Here is a tiny trained network, its code and every weight. The questions are about switching its units off for an input and a class, where a switched-off unit gives its printed mean instead of its output.

import numpy as np


def w(rows, s, z=0):
    codes = np.array(rows[::2]) - 128.0
    scale = np.full(codes.shape[1], s)
    scale[-1] = z or s
    return codes * scale


def f(y):
    return np.maximum(y, 0)


def log_softmax(a):
    a = a - a.max(-1, keepdims=True)
    return a - np.log(np.exp(a).sum(-1, keepdims=True))


def net(x, mask):
    res = np.array(x, float).reshape(1, 4) / 4 @ E
    y = f(res @ A[0][:, :-1].T + A[0][:, -1])
    res = res + np.where(mask, y, B[0][:, -1]) @ B[0][:, :-1]
    return log_softmax(res[-1] @ U[:, :-1].T + U[:, -1])


A, B = {}, {}
E = w([
[56,158,208,51,67,133,226,126],'x0',
[96,119,44,143,129,96,149,253],'x1',
[88,138,91,171,161,79,179,110],'x2',
[134,89,44,59,127,145,178,74],'x3',
],0.0064)
A[0] = w([
[107,121,128,125,142,123,204,7,138],'N1',
[135,126,77,164,141,118,134,81,3],'N2',
[171,122,12,133,132,140,59,38,156],'N3',
[89,126,128,162,119,115,190,166,130],'N4',
[98,132,20,99,118,122,213,214,136],'N5',
[134,134,157,95,122,137,135,44,92],'N6',
[142,124,164,52,107,157,126,161,165],'N7',
[150,121,121,195,139,133,42,170,135],'N8',
],0.018,0.0028)
B[0] = w([
[132,154,197,63,88,129,100,197,218],'N1',
[130,122,132,75,109,145,124,155,160],'N2',
[132,2,96,106,139,129,144,146,240],'N3',
[142,153,81,164,149,123,120,108,177],'N4',
[132,24,71,130,170,120,148,129,247],'N5',
[121,125,151,135,120,172,135,47,204],'N6',
[133,126,156,58,102,124,116,180,186],'N7',
[108,191,89,155,141,73,144,163,221],'N8',
],0.022,0.013)
U = w([
[124,52,39,149,197,119,172,147,164],'0',
[91,241,138,176,111,85,120,153,138],'1',
[120,157,124,215,160,159,142,26,2],'2',
[144,111,235,59,1,212,107,119,201],'3',
],0.0073,0.0026)

Each question gives the input, the list of numbers given to net, and the class t.
The units are the neurons (one row each of A and B). Each row of codes is followed by its name. A weight is (code - 128) times the scale printed after its matrix; where a second scale follows, it is the last column's (A, B and U).
mask holds one flag per neuron, in row order. A switched-off neuron (its flag False) gives its mean, the last column of its row in B, instead of its output. The means were averaged over made-up inputs and are rounded, as every weight is.
A unit's drop is (log p(t) with every unit on - log p(t) with that unit switched off) / (log p(t) with every unit on - log p(t) with every unit switched off).
The circuit of an input: a set's keep is (log p(t) with only the set's units on - log p(t) with every unit switched off) / (log p(t) with every unit on - log p(t) with every unit switched off). Starting from all 8 units, units are removed one at a time, each time the one whose removal leaves the highest keep (on an exact tie, the one counted first), for as long as the keep stays at least 0.8.
units of the circuit, in order: the units of the circuit, biggest drop first
k most important neurons: the k neurons with the biggest drops, biggest first
drop when u is switched off: that unit's drop, to one decimal
input [-3,-4,4,-4], class 1: 3 most important neurons	(N5, N3, N8)
input [-7,8,-6,-6], class 1: most important neuron	(N8)
input [-1,-3,2,-3], class 1: units of the circuit, in order	(N5, N3)
input [-3,0,-4,-3], class 1: 3 most important neurons	(N5, N3, N8)
input [-4,3,0,-4], class 1: 3 most important neurons	(N5, N3, N8)
input [2,0,6,-7], class 1: 2 most important neurons	(N5, N3)
input [7,-1,2,-6], class 3: 2 most important neurons	(N8, N5)
input [2,-2,0,-6], class 1: 3 most important neurons	(N5, N3, N1)
input [-6,-3,-4,-8], class 1: 2 most important neurons	(N5, N8)
input [-4,-2,0,-7], class 1: 2 most important neurons	(N5, N3)
input [7,-3,0,-8], class 3: drop when N8 is switched off	0.5
input [-1,-5,5,-6], class 1: drop when N5 is switched off	0.3
